Each row is followed by its class.
[ 21  -3  31 -15   0 -16 -11  58  22  -3 -17  18 -18  -2 -15  -9  23   9
 -23   7  11   5 -30  19 -32  -6  35  36  21   6  39 -45  38   0   3  14
  -5  -8] -> (104)
[-41 -19   2  27  24  16  18   1 -19  15  40  53  -2  35   6 -61 -41  -3
  18  84 -31   4 -70   3   1 -26  67 -22  50  37 -27 -19 -12 -44  41 -16
  16 -19] -> (200)
[ 64 -10   4  21 -24  -6   9  16 -37  -5 -11 -16  -6 -14   2   0   3  -7
 -16  35   4  -3  -6  16 -28   4  39 -54 -30  18 -19   2  25  18  -1   7
  31  21] -> (96)
[  6 -36 -16  -3 -15  -2  40  18 -10 -25 -27 -33   0 -19  10  32   5   7
  -7 -12  -7  15  -5   4   0  -2  65  20 -22 -12   9   3   3   3  -3 -18
 -11  -1] -> (96)
[-51 -21 -17  41  20  89   8   7 -20  11  46 -54 -25  36  63 -20  10 -19
  10   1 -34 -73 -83   5  22  27  61  85  54  11  43  49 -33  11  22 -44
 -16   6] -> (195)
[-54   3  -1 -12 -24  17   4  -6  22  10  24  -3  12  -3  23  28  20  29
  15  48   2  15 -17   1  22  34 -29 -46  49 -10 -15  51  23  28 -31 -31
 -31  18] -> (171)
[ 31  21  48 -18   9 -45 -24  45  -2   5 -39  -7 -31 -13 -17 -17  21 -30
 -27 -30   2 -12  49  29 -21  22  -1 -19   5   2  43  -9 -11 -12   3  15
  -4  24] -> (104)
[ 24  13 -10 -14  -6 -20 -10  -5  33  13 -17   1 -47  -1  -7  30   5 -28
 -14 -50   7 -21 -44  16 -22   7  31  47 -14   0  38 -32 -28   4  21  10
 -16  15] -> (169)
[-34  -2  31   3  21  35 -19  19  22  36  -6 -16 -48  34  -7 -50  41  -3
  47  13 -27  -9  18  -4  -2   7  41 -12  51   8  49 -37 -55   6  32   0
  11 -23] -> (56)
[ 30  22  37  17  -2 -13 -36   3   7  -2  -8  20   3  -5 -53 -48  18 -13
  17  -8  -3 -27 -15   1 -20  18   8 -13  18   8  54 -13   6 -22  -1   8
  12  14] -> (48)
[-70   2 -13   6 -17  26 -10  55 -13  31 -10  -4  42  -9  31  58  -3 -37
  21 -21 -32  -9 -10  39 -12  28  39  -9  44  20  34   7   7 -27 -29 -18
 -20 -13] -> (65)
[-45  10   7  30 -15   3   1  -4  31  -3  30   9  -8   2 -10 -36  16  23
  33 -36  15   2 -10   4   7  33  11  18  19   4  -6  11   4 -21 -23 -17
   1 -23] -> (200)
[ 53  46  72  20 -10 -36  11 -55  76 -10  62 -78  13  39 -73 -23 -13   3
  -8 -95  30  -7 -36  28 -12 -32   2   4 -11  32  16 -36 -34 -46  22  13
  23  39] -> (11)
[-43 -36  -9 -11  -5 -15   8  54   8  30 -24   7 -19  -2   9  -2 -20 -21
   1  13   3  -5 -28  14 -37   7  24 -29  13  13  19   0 -25  20   8   2
  -8  -7] -> (195)
[ -2  29   1  28 -44  48  29   6 -49  -8  33  73  18  54  13  48 -39   7
  10   2 -25 -12 -31 -38   9 -51  53  89  16  -2 -20 -23  38 -11   3  -5
  18 -52] -> (48)
[ 40  -9   2 100 -53 -41  70 -13  45 -37  39  -6 -57 -24 -75  28  -1   2
 -31  -3  22 -21 -31  24   6  31  20   3  -5   8 -55  50   5 -37   8 -52
 -30   7] -> (96)
[ 11 -12  11  12  -6  -9   0   2  32  -6  -2 -16 -36 -28 -32 -33  17   7
  -1  35 -11  -1   0   6  -8 -11  15 -34  14 -10  19  10  11   8  -4  16
   4   4] -> (171)
[ -1 -24  24  14  -7 -49 -20  48   7  16 -53  37  32 -36 -63 -14 -17 -51
  26 -43   3 -17  12  -4 -25 -19   2 -36  53   6  12 -20 -48  -9  13 -14
 -22 -28] -> (11)
[-36 -53   2 -50  17  -3  43  71   6  23  -6 -23 -11  34  37   3 -13  43
 -10  71  11   5 -63 -26 -24 -21  13 -10  -3 -29   3  24   5  31  22  -4
  11  24] -> (195)
[-15  26  21   9  11  -8  21  -2 -39 -21  -7   0  34   1  -7  -1  15  -3
   6  14 -18  -9  41 -18   4  30   1   2  22  -4  -2  11  14 -11   8 -12
  -5  14] -> (104)
[ 11 -12   5 -22  -7  10 -43  22  16   3  -5  19 -30  -9   4 -21  24 -10
  21  16   6  13   7 -21 -10  11  -1 -11 -10  -5  20   5   9   1   0  16
  38  -8] -> (110)
[  6  -4  29   5 -20  -1  -5  22  26  22  -6   8 -44   1 -32 -28   1 -15
 -10  13 -10 -12 -15  36 -29  -1  25  -9  10  -4   8 -25  -5 -19   3  20
  15 -22] -> (200)
[ 23 -17  50  -3  10   6   8  35  32 -38  31 -83 -38   6 -17  -7  24  41
   1  30  32 -27 -64  -1 -65  31  38  67 -13  25   6  -6  65 -14 -33  23
  14  -1] -> (104)
[  4 -36  47  -7   6   2  38  25  -3 -11 -19 -56 -18  47  -6 -58 -18  70
 -18 -22   1 -78 -45 -35 -30 -33  77  42   1 -18  71 -41 -28  49 -19 -47
 -13  -3] -> (169)
[ 42  -4   3   0 -13   6   0 -10 -20  28 -24   1  19  19  13 -21   1  -4
   9  -2   1  19  14 -11  -8  13  30 -39  -9   9  -6  13 -28   2  -2 -17
  17  11] -> (48)
[-66 -60 -12  11 -18  55 -18  67 -24  59   3  -8 -46 -26  46  -4  -3  45
 -18  59  12   8   8 -22   8 -61 -22 -29  10 -15  -8  20   8  18  -9  -6
  25 -68] -> (56)
[ 34 -11   3  13  36  -3 -46 -17  18  -7  15 -27 -54  -5  -3 -30  21 -17
  35  -3  -6 -13 -39   0 -23  10  -1  21  10   3  44  -3 -35  -8   3   6
  -1 -15] -> (169)
[ 82  11   4   5 -12 -30  -1  34 -21  11 -21 -25  40  11   7  20  -1 -20
 -33 -49  -4   1   3  21  12  -2  26 -16 -29   2  18   9  -2  10 -36 -10
 -19  15] -> (104)
[  9  -4  -8 -12  -9  15  21 -29  -7 -19  15  54   6  32  19   0   0  22
  -3  30 -10  11  -6 -17  24  17 -10  24  43 -14 -39  24   9   6  10 -17
  -4   6] -> (11)
[  8 -10 -16  16 -21  -6  10  26  -4  14 -28  13 -17  14   6  19  -5  -9
 -33  -4  -7   5   6  15  11  35 -33   3  -8 -21   6  11 -25  -6   1 -26
   2   8] -> (56)
[-18 -19  13  -1  -1 -27  31  67  35  35 -47  24   2  30 -48  -5 -15  21
  31  16   4   4  19 -20 -16 -60  29 -38   7 -18 -13 -44  18  57  17  24
   9 -65] -> (65)
[ -6  -2  19   7 -13  -8 -19  26  10  -4  -6  22 -35 -12 -30 -23   5 -11
   2  17 -16 -28 -31  -6 -20  16  17  12  31  -4  55   9   4 -16   2  24
  18  -1] -> (48)
[ 18 -12  -4 -30  -2 -13 -25  -6  -9   1 -31   1 -38  -6  11  -2 -13 -30
   2  -3 -16   3   5  22 -10  34  10 -22   3  -2  21  20 -20   4 -21  13
  -4   5] -> (48)
[-29   1 -12  27  10 -32  34  26  68  25  32  52   4  18 -42  14  49  46
  46  46   9 -18 -27 -46  21 -23  36 -19  -9   0  -2  -1  30  14 -53   3
 -52 -53] -> (171)
[ 51  -2  11   6  -3   2 -28  29 -13   7 -21 -24 -20 -10   5  -2   1 -14
 -14 -10  -4   1   7  14 -26  -6  19  -4 -15  21  11 -19  10   6 -11  29
  18  -8] -> (104)
[  6  -9  26 -10  40 -29 -46  33  23 -11  -2  21 -44 -57 -17 -97  -1 -14
  18   5  -6 -24   9 -17  -8 -64  18 -24  61  -9  32   3 -29 -29   7  16
  15  10] -> (171)
[ 47  11   4  11   5 -52 -10  26   4   7 -24  -3 -36  -1   0  12  -1 -32
  -1 -28   2   7  27  36 -40  -4   1 -17 -18 -15   0 -31   4  20  -8  29
  22 -11] -> (65)
[  7 -12  -6  -7  -7 -54  -2  35 -16 -10 -23  42 -66 -18 -10  -5   4 -14
 -12  12  -8  19  34   9  18   7   4 -19   7 -36  19   8   1  13  14   8
  -8  -1] -> (56)
[  9 -19  -9  32   0   4  20  14  12 -26 -16  -7   1   5   3 -55   0  25
 -18 -11  -5   6  16   3   2  14   3  -2 -15   6  15  18   5  -9 -17 -21
  20   0] -> (110)
[  9 -21  -7  70  -7  16  11  -7  -7 -13  22  -4 -19  -1  10 -15   2  13
 -26 -17   1  -5 -10   9   6  11 -28  37  15  -2 -12  31  -7 -31   9 -32
  12  -7] -> (11)
[ -3 -49 -18 -21 -40 -26  33  75  20  59 -57  33   7 -23 -19  14 -27 -54
 -20  24  13   4 -20 -12 -19 -30  62 -34  14 -21 -26   6 -30  28  31 -10
  10 -19] -> (171)
[ 13  -6   9 -15 -21  -9  25  19   6   9 -26  19  24  35   0 -13 -22  16
 -11  -9  14  23 -10  17 -21  24  31  -4 -33  17 -25 -19   4 -23 -18 -12
   7   8] -> (200)
[-31 -17  48 -21 -38 -30  -5  16  56  44  24  50 -92  19 -25  14  22  -5
   0  35  61 -14  -2 -13 -55  51   5 -10  10  34 -34  -3 -19  -6  14  16
  15 -25] -> (11)
[ 27 -35  13  -6 -17  12 -21  58   1   3 -36 -11 -13 -27   1 -10  10   4
 -13  13   1  -4 -45  15 -31 -19  37 -15  14   0  37 -27   7  13  13  -5
  23  15] -> (96)
[-26  -8 -47 -37 -10 -48   3  55 -36  46 -45  66 -36 -10  85  55  -6 -53
 -11  -5  10  23   5  15 -14  31  45 -17  16  16  -9  30 -32  33   8  -1
 -30  -1] -> (169)
[ 75   3  -3  34 -13  -6  13 -20 -17   6  11 -18 -22   0 -11  -4 -17 -19
 -28 -22   4 -22 -25   1   9 -37  50  17 -21  10  -4  14 -18  -5  26 -20
 -17   8] -> (169)
[ 51 -24 -43  15 -10  25  -4 -14 -20   6 -27 -19  -2   1  21  13  -6  -8
  14 -14 -12   9 -27 -12  -7   3  33  16 -15  -3  -4   6 -18  32   5 -14
  -2 -11] -> (169)
[  -7    9   48   21  -40   -3   30  -47   70  -40   45   49  -33   48
 -110  -12    6   23    1   91   12    3  -28   15    0   42  -14    1
    9   40   -2  -14   56    1   23   28    1  -50] -> (96)
[ 28 -16  23 -22  11 -11 -19  18   5   3 -17   0 -49  -2   2   1   4 -17
  -8 -20   7  -5  -9  14 -16 -23  23  27  11  -4  11 -23 -11  -3  30  17
  -1   5] -> (11)
[  1  18  16 -55  -4 -54  22  -3   0  -4 -12  15   6  24  -1  40   8  -6
  -9   2   5  14  38  -9  16  46   4 -16 -14 -10  -4  16  -1  16 -17   2
 -32  13] -> (104)
[  2 -21  10 -10 -22   6 -17  35  12  22   8   8 -33 -26 -25  -4  22  -7
  -2  28  13   0 -18  10   7 -16  22  -7  30 -21   8   1  18   5   8  -9
 -13 -21] -> (56)
[-40   6  16  20 -12  71  30 -19  62  14  53 -20 -53  27  18  -4  17  31
 -43 -16  14 -46 -74  12  20 -35  23 114  73   5  -4  -5   0   1  58  -6
   2  -4] -> (11)
[ 33 -28 -16 -66  14 -24 -15 -25 -14   8  29 -43 -47  -9  15 -48  -4 -44
  14  12   9  42  53  38   3  41  12 -82 -40 -38 -33  53 -13  -5 -25  23
  61   0] -> (56)
[ 11   4 -23  41  -1 -18  31   4   6  -8  -5 -20   5   8  12  24  -9  20
  -8 -17   8  20 -13  13 -13  -9  23  18 -28  10 -15 -22  35  11   3   6
   8   4] -> (65)
[ 11 -11  -1  25   6 -30   5  -5  26  -1  13 -20  -9 -18 -11 -22   4 -16
 -15 -11  12  10 -15  39 -16  -8  30   5  12  -2  14 -15  13  -1   6   2
   6 -17] -> (65)
[ 35 -14  18  33 -21 -14  24  27 -29  21   1  22  19  26   6 -23  -7 -11
 -16  47  18   5 -16  23 -53   3  18 -42  22  35 -47 -11  26  37   4  13
  34 -26] -> (11)
[ 35  11  25 -44 -42 -15  17 -19 -16  18 -39  45  45  46 -45  38  -2 -26
  16  13  -1   3  26 -28  26  33  41 -19 -16   2   3  16  -4  25  -7 -16
 -51 -14] -> (48)
[-46 -17  12  56  18  14  14  -8  16 -25  34  -6 -36   6  -8 -30  17  30
  12  -5  -3 -31 -11 -23  -4  16 -16  61  31   1  13  13 -11 -37   8 -12
  14 -22] -> (11)
[  3  -9  13 -14   1   2   1  -7 -16 -15   7 -21  14  27  -3 -29 -36 -26
   7  -5  -8 -15 -39  25  -8  29  16 -17  20   9  17  15 -14  14  14 -28
 -10  38] -> (195)
[-35  -9  22   2 -10  -4  -7  31  25  16  -5  46 -16  -3 -24 -35  22  24
   9  31  14  14 -15   2  -7  -1  22   2  12   9  13 -21  27 -19   6   8
  -6 -32] -> (200)
[ 22 -25 -16  97 -49  18  30  -9 -50 -66  22  43  -3 -12  28 -63  -9   3
 -30  30 -12  23 -39 -15 -29  14  60  79  56  19   9 -15  14  18  49 -10
  88 -22] -> (96)
[  0 -17  -5  -2   8  -8 -14  -3  -2  -7  -7  18 -18 -30 -11 -13   6 -12
 -11  36  -2   4  10  10   5   5 -27   3  31 -12   2   3  -8 -15  -5 -11
 -23 -19] -> (56)
[ 12 -25   4  -9 -19   4  21  22  -4  14 -14  -9  -3   7   5 -15   8  21
 -18  22   6  34  -2  12  14  -8  41   0 -33  -6  -3  15  28  -3  -1   7
  -4 -19] -> (200)
[-20  -7  29 -36  -9  18  -8  29  39  29 -16 -42 -24 -17 -13  -3  19  12
  15 -26  31  12  -6  32 -23 -19  33   7 -12  -8 -10 -27  27  -2  -4  16
  -6 -22] -> (200)
[-29  12  -2  29  -5  -3  21   1  -4  -3  28  18  14   3 -29  17  -1 -16
  39 -12   0  -8   1  11   3  10  -6 -10  21  -6 -23  22   9  -8  -6 -37
 -42 -18] -> (195)
[ 18 -21  11 -18  -9  25 -19 -46  17  28 -15 -27   1  -9   3  24 -16  12
 -34 -38  43 -12  17  -9   5 -43 -15  23 -36  41 -27 -17 -27  -8 -12  -7
 -39 -24] -> (11)
[-32  -6  19  94   3 -60   1  46 -16  -2  13  41  12 -21  -5 -70 -25  -8
  19  16  16  -7  11 -23 -64  -3   6 -39  58  53 -10  -8 -21 -25   4  -6
  52 -29] -> (65)
[ -2  12  21  17   9  13   2  -4   5 -19   7 -39   7  15   2  -7  23  11
  -6  -8  -2  -7   0   8 -12  54 -10  36   4  15  20   6   9 -20 -12 -11
   2   8] -> (104)
[ 94 -13  17 -56   2  58 -83 -31  15  38   9 -41 -77 -27  43 -16  21   8
  26 -18  40  39  -2   6   4 -58  22 -15   8  -5 -47  14 -13   4  11  -9
   0  17] -> (48)
[ 16  33  65 -34 -65  12   2 -43  86  61  16 -41 -26  67 -19   7 -23   5
 -49 -83  29   2 -18  38   6 -21   0   7 -10   1  10 -54 -77   8  23 -11
  15   9] -> (200)
[  9 -10  -6  -4 -12   9  30   1  15  -4   9 -37  -3  17 -14 -10 -15  -9
   7 -24   4  -1 -11  14  -6  10  17  -1 -12  -9 -12  29  -3  11   8  -6
   4  13] -> (195)
[-32  15  -8  -4  -6 -14  18   5  22   4   6  -8   7  -4 -28  64  12  17
  29  -1   3  23 -11   4  10  -5 -17 -14 -13  -6   8  17  33  -4  -4   4
 -46 -18] -> (169)
[ 23 -12  20 -40  14  -3 -40  39  -6  23 -16  -8 -26  -5  18 -22  22  -7
 -10   4   4   1  -7  26 -21  -5  29 -17   9 -14  35 -35  18  31 -10  14
  11  -7] -> (104)
[ 53  -8  18  16   5 -17   6   6  -1 -40   7  -3 -26   8 -25 -24   9  -4
 -33  19 -18 -14 -38  27 -18  36  36  37   9  -3  33 -17  30 -13  -8  -5
  -4  11] -> (104)
[  3 -21  37 -22  14 -14 -12  13  37  15  16 -42 -45   9  -6  -2  29  -9
 -11   7  16   1  -7  18 -27  27  10  22  -3  -2  31 -11 -19 -13 -15   2
  -1 -32] -> (104)
[114  17  32 -16 -50  49  -1 -59  -8  26 -23   0   6   3 -54  -5  -3 -45
 -38  -4  -1 -11  47   9  47 -53  51   7   9  22 -20  29 -21   5  49 -21
 -66 -18] -> (169)
[ -7 -19  14 -16  -3  -6 -10   6  -2  -4   1 -20 -62  -6  26 -20  23  -4
 -12  11  12   5   7  15 -17  45   8  19  26 -20  18   2 -22  10   4 -17
   9  11] -> (56)
[ 31 -21 -38  17  11 -27  10  -8  -6  -2 -27  11   1  14  51 -16 -47 -40
 -14   2  12  -3 -25   1 -75  51   4   9 -28  32 -46 -24 -55   0 -28  -2
  56  14] -> (171)
